Table B holds the same points as the rows below and some others, measured another way and shuffled. Each row below is followed by which row of B it is.
B:
1: [-115   93  -31   39  -98   32   -8  110   68  -26  143  108 -104   38
 -161  -50   28  151 -280]
2: [ -52 -241  110  284  -45  194   74  -32  156  137 -193   46 -231  -62
  -23   73  225 -117 -121]
3: [ -39  -61 -237 -156  267  170 -227   83   -5  -65 -125 -120   55 -167
  111 -170  122 -124  -69]
4: [-112  104   57  228  -14   40  240   10  -49   34   34  -27  -41  -98
  -22  -37 -112  107  -67]
5: [ -88  132  -95  -18   24   82  -39  163   99  -70   92  106 -165  -25
   -9  -44    4  100 -218]
6: [ -73 -249   60  103  106  108   57 -173  -54   64 -254   -8   -2 -115
 -146 -126  227  -79    4]
7: [-109  101   91   59  -45  119   23  165  179  -72  104  268 -374   69
  -81    8   20  133 -289]
8: [ -55  -46 -162   93  184  135  -11   45  -43   48  -98 -345  179 -263
  198 -115  -51 -143    6]
9: [  -9  -24  -97  314 -252 -147  203   73  464  176   10  -33 -133 -219
  -20  286 -118   33  -19]
10: [ -81 -117   20  174  -61   65   44   34  158   80  -24  -83  -52 -110
  -57    8   18  -32 -142]
11: [-141  211   34   64  -68  122   47  157   -4  -81  161  269 -293  123
  -94  -45   41  213 -330]
12: [-174  137  197  139   57  164  205  -34 -282  -66   41  191 -156   96
 -156 -205   52  197 -198]
13: [-153  137  108    8  103  125  119  -22 -232 -119   29  228 -143   76
 -178 -220   69  197 -173]
14: [-150 -234  193 -109  174  291 -158  -96 -186 -104 -163  257 -185  153
 -293 -306  413  -10 -284]
15: [ -12  230 -225  400   41  144  324   40 -174  140 -135  -63  -93 -206
  359  139   56    3   80]
16: [-182  190  202   68  -33  -79  265  -47 -107  -89  163  149  -47   15
 -320 -179 -194  308 -137]
17: [ -97 -296  134   78  214  319  -40 -159 -207   23 -309   48  -92  -11
  -92 -225  387 -146  -92]
18: [ -33    8 -289 -195  162  152 -317  213  172  -90  -15   -3  -96  -94
  104  -78  131  -77 -205]
19: [-150   40  103   -3  134   86   94  -71 -216  -83   -9   53   15  -16
 -177 -256    7  123 -110]
20: [ -44    6  -84  283  -26   36  223  -39   14  134 -115 -101    2 -196
   79   67   18   -9   34]
21: [-121  173  -10   -7   97   13  126    4 -136  -92   44  101  -35  -45
 -118 -170  -48  181  -85]
22: [-103 -163   11   56   44   -6   19  -79    4   45  -42 -231  220 -169
 -167 -173  -35  -25  -56]
23: [ -59   82  -10  260   32  160  155   99   60   45  -41   -7 -203 -125
  183   60  -25  -11  -80]
24: [ -96  -82   71   -2 -236  -57 -103  175  531  -16  165  239 -320   46
 -306  103   -6  128 -348]
25: [  -8   98 -208  378  -92  -87  316   17  123  194  -51 -270  118 -340
  191  176 -182   -4  134]
26: [  26 -332  -71  330  -87   29  124 -116  316  247 -314  -90  -88 -263
   14  206  207 -195   95]
27: [-127  -15   -8 -229  239  277 -244   63 -170 -189  -49  241 -190  129
 -127 -295  295   41 -307]
28: [ -97  187   -4  279  -19   20  313    3  -96   57   22  -26  -35 -131
   49    5 -128  133  -12]
29: [ -27  121 -281   55   69   11    6  139  122   18   -1 -145   34 -229
  172   31  -87  -15  -18]
30: [-135 -222  173  137  141  451 -128   57 -162    7 -108  -50 -152   73
   48 -209  274 -165 -337]
31: [-123   15  134  -67  -76   37  -81  179  343 -112  169  271 -340   80
 -243  -36  -52  151 -340]
32: [ -52   98 -127  333   18  -40  332  -52  -84  144  -72 -317  207 -316
  160   22 -184    2  151]
33: [-125   33  -30 -195  163   97 -134   49  -78 -150   24  135  -57   25
 -182 -251   96  107 -209]
34: [-119 -394  263  -83 -172  -49 -143  -96  422  -12  -47  318 -256  101
 -613  -59  230   73 -294]
35: [-151  -82  163   47   65  164   -9   19  -65  -44   33  -40  -24    5
 -153 -214   11   29 -240]
36: [ -46   88 -230  221   39   -8  165   29  -40  112  -19 -363  254 -302
  180   -6 -161  -30   62]
37: [ -59  110 -242   41  -26 -131   69   42   79   34   59 -157  175 -215
  -39  -15 -126   94  -11]
38: [ -78   -3 -104  -17  255  234  -42    0 -209  -56 -161    0  -43  -86
   87 -188  186  -53  -63]
39: [-100  180   57  385   72  191  363  -14 -268   70  -68  -31 -105  -98
  187  -23  -23   56   -6]
40: [-104 -351  104  -41  251  432 -233  -94 -207  -33 -312  157 -197  102
 -109 -265  566 -179 -245]
41: [ -76  215  -80  167   56   70  197   77  -48   -5    8   41 -124 -111
  117    0  -70  104  -45]
42: [ -42  -33   97  376 -162   31  266   43  308  138  -57   94 -309 -119
   11  217  -34   30  -56]
43: [-115 -198  -41 -234  152  178 -377  145  122  -98   42 -140   67  -32
 -124 -258   77  -98 -323]
44: [ -62  228 -155  250 -109    6  218   95   10   68   69   35  -94  -94
   80  100  -40  137  -92]
45: [ -46   -3  -42  215  -80   25   94  126  302   77   14  -68 -143 -165
   72  129 -103  -15  -96]
46: [  -1 -215 -205   59   65   44  -47  -97   89  104 -265  -49   45 -194
  -44    7  275 -120   38]
47: [-136 -259  115  -91   35  -57  -73 -115   63  -24  -21 -120  185  -85
 -394 -255    2   21 -134]
48: [-136  173  136   95  235  284  192  -56 -392 -116 -131  339 -311   85
   -5 -208  211  140 -103]
49: [ -19  130 -195  323 -122  -34  231   84  148  149   -3 -127  -26 -226
  166  185  -91   34    9]
50: [-129 -136  275  171 -122   -6  175  -80  170   30  -18  186 -215   12
 -330  -25   24  119 -156]
51: [-133   62   60   72  151  128  128  -63 -269  -46  -46  -19   36  -55
  -76 -229   20   80  -77]
52: [  -9 -319    7  258 -148  -17   54  -31  447  194 -161  -96  -89 -212
  -80  182   64 -139  -24]
53: [  -8   -5 -352   99   59  -36  -18   87  116  114  -25 -448  316 -359
  202    5 -149 -118   50]
54: [ -94  169  -50  148   -1   57  141   82  -31    5   72    4  -70  -78
   35  -30  -80  116 -121]
55: [-103  -15   74  175 -114  162   37   79   86   27   12  234 -320   89
 -110   35  191   81 -302]
56: [ -24  106 -279  204   42  -27  157   51    8  111  -42 -339  217 -327
  219   29 -160  -40   92]
57: [-202  -91  342  -17  193  303   28 -119 -364 -135  -88  268 -199  191
 -287 -377  262   99 -272]
58: [  -8 -296   21  337 -104  -58  196 -113  336  231 -210 -199   19 -301
  -44  160   -7 -139  111]
59: [ -40  -80 -169  265  113   84  135  -24  -98  163 -135 -513  339 -353
  232  -58 -110 -175  110]
60: [ -34 -141 -172   33  -23 -119   13  -77  174   87  -97 -125  160 -227
 -163  -15   32  -13   28]
61: [-157 -329  191    9  214  412 -235   16 -195  -26  -87 -261   94   18
  -39 -364  186 -214 -330]
62: [ -92    9  -46   50  124   84   35   20  -70  -10  -20 -170   99 -149
   14 -158  -63   -6  -62]
63: [ -72  -16 -210   30   43    7  -48   45  -16   48   27 -311  278 -204
   10 -119  -63  -37  -81]
64: [-126  143   45   60  -16  170    0  172   31  -78  118  226 -303  103
  -47  -47   60  136 -330]
65: [ -96  110 -124 -113   48  -87  -14   57   67  -82  100  -35   95 -127
 -148 -137 -126  135  -95]
66: [-125   37   51  131   49  145   91    2 -171   -1   -1    3  -24   -8
  -58 -144   61   66 -169]
67: [-114   91  -79 -120   87  164 -156  149  -22 -126   76  151 -149   57
  -70 -161  119   87 -297]
68: [-133  -69  134   -8   40  219 -126  130   95  -79   55  118 -237   81
 -114 -131   84   24 -343]
69: [ -12   31 -287   56   59   11  -52  162  234   53   -3 -269   88 -292
  197   52 -133  -90  -16]
70: [ -67 -205  -23   76   32   72  -15  -83   47   63 -158  -41   18 -104
 -133  -80  179  -61  -70]
71: [ -91 -143  -48  -77   88  -58  -20 -128   -9  -10  -94  -67  180 -142
 -268 -193   62   30  -17]
72: [-134    3  173  103  160  318   96  -81 -319  -69 -157  341 -320  148
 -101 -188  353   79 -197]

[ -13 -111 -195  -35   81   84  254  203   51 -153 -225 -190  119  369
  133  186   39 -152   30  210  -64 -118   20 -132  -21  -36  -47 -294
  -26] => 43
[-133  -13  -71  -17 -148   54   53 -130 -163   83 -171  123   33   -8
 -148   83 -169  -36   97  -73  148   14  -17 -226  143  -46  310   -3
  103] => 54
[  49  165   41   -7  118 -105 -100 -171  100   75  361  133  223 -137
  228  -81   86  -98  -56 -101   65   61   16   47   40  304   80  -44
 -188] => 37
[ -32 -148  -60   21  -65   98  279   47 -183  -80 -157  -25    5  201
  -63  260 -146  -60   53   57  110 -114   18 -164  -22  -17  152 -233
  167] => 69
[ 174  166  100  -99   57   -6  148 -178 -160   36  290   30   42 -221
  139  191 -147  141   13   42  209 -128   -6   87  -69   47   27 -192
   63] => 41
[  35  233  -81 -133   31 -109  -51 -160  112   61  167   65  115 -170
  213 -127   69   -6   51   31   32   51  -10   35   37  -20   15  -72
 -179] => 66
[-206  -89  -98  155  -64   -1  123  -16  -31  -59 -242   55 -167 -115
 -217  303 -187 -151   53 -184  -75   33 -119  -54 -120 -197  269   94
  139] => 42
[-182  -68  -72   26 -182   87   37 -130 -187  112 -234  165   23   16
 -223   86 -201  -49  108 -123  149   24  -25 -282  177  -65  375   57
  148] => 11
[-157 -325  -68  277   65  172 -105   43   93  113   56  182  104  374
 -105 -110   36   19  -18    0  -94  -97  -55   -1   90 -296   47  176
  109] => 6
[ 167  -23   80   21  262  150   78   -1  -54   57  301  -42  235  152
  209  201  -44  122 -103  140  109 -249   -1   81   16  104 -105 -160
   47] => 33
[  47   22   55   49  209   96   25  -39  -37   62  156    4  236   48
  125  232  -59  -44 -103  -21   94 -118  -11  -30   75  257   87  -58
   -9] => 65
[  87  183  -17 -123   14  -68  167 -118  -75  -47  105  -23    8 -204
  138  173  -86    9   43   26  113  -45  -15   31  -93   26   52 -213
  -14] => 64
[ -93   77 -155   14  121  -59  -87   -3  258    6    5   19  179   44
  172  -79  151 -200  -20  -24 -129   83  -40  -16   59   44   45   22
 -225] => 22
[  -9   66  -74  -22  -65 -136  249  -19  -21 -170  -25  -25 -109 -153
   51  221  -64 -166   57  -54   -1   36  -20    6 -221   27  122 -221
   -8] => 45
[  70 -148   61  248  307   94 -145   10  216  106  504  126  200  214
  207 -114  140  101 -140   61 -101 -169  -45  282  -39 -120 -210   93
  -34] => 46
[ 105  319    2 -163   81 -107  -61 -234   58   99  289   71  118 -317
  243  -55    3   75   25    7  106   12  -29  100   21   31   10  -65
 -156] => 12
[ 324  -60   94  -37  283  154  269   82  -94  -57  415 -150  169  254
  330  234  -17  240  -86  348  125 -388   38  204 -139  -28 -325 -407
  108] => 3
[ 129   87  -85 -154   46    3  218    1  -32  -71   58 -100   64   60
  212   92   -1   54   57  212   75 -120   20    9  -61  -85  -92 -319
  -22] => 8
[ 143 -130  154   29  -37  203   99 -187 -333  185  337  189   42  103
  -50   33 -220  393   41  139  312 -286   12   39   61 -259   12 -114
  326] => 48
[ -85 -152   42  101  -35  188    0 -117 -218  168    1  179  152  164
 -154  103 -187   56   12  -60  203 -109   -3 -206  212   24  270   46
  198] => 21
[ -97  -29 -118  189  101 -184   54   80  310 -174  117   26  -74  -48
  131   42  152 -292  -42 -120 -279  105  -75  199 -288  -51  -15   -5
 -157] => 52
[ 143  170  -29 -140   10 -130  138  -96   14  -64  257    4   87  -72
  273  -37   67  -26   43   96   86  -18   52   55  -92  111  -42 -303
 -121] => 62
[ 103  112  -24 -116  -92  -82  280  -97 -139 -101   76  -14 -119 -182
   77  183 -128   50   99   61  125  -68   -5   45 -188 -113   44 -285
   81] => 23
[  49   75 -119  -90   33  -55  261   49   15 -158  -61 -129  -20  -11
  143  211  -22  -91   48  102  -13  -59  -14   11 -159  -47  -18 -283
  -31] => 68
[  12  102 -281 -225 -144 -128  206   13  111 -130 -155  -81  -84   61
  165 -169  108  -12  202  252  -62   22   13  -21  -96 -396 -100 -306
 -117] => 30
[  13  219  -82 -142   19  -74  -11 -150   44   54   58   31  128 -150
  161  -24    4  -33   53    9   71   40  -13  -40   71   36   86  -76
 -138] => 36
[-318 -249 -202  241   73  111 -140  115  210   58 -272   92  210  389
 -102  -36   94 -313  -33 -120 -196   74  -47 -227  207    8  232  211
  -76] => 47
[  91  306   24 -151  -76 -233   -2 -291   -3   40  346  165   29 -392
  190 -121   15  -18   67  -99  139  123   26   76  -65  144  115 -134
 -151] => 28
[ -76 -328 -108  184   21  184   -7   65   59   86   57  131   59  447
  -56 -180   51  144   45  162  -59 -173  -27   26   66 -486  -79   36
  143] => 17
[ -13 -130    3   50   69  226  175   10 -215   49 -114  -26   91  170
  -88  352 -231   75   -8   60  155 -223  -37 -131   77  -70  135  -83
  233] => 29
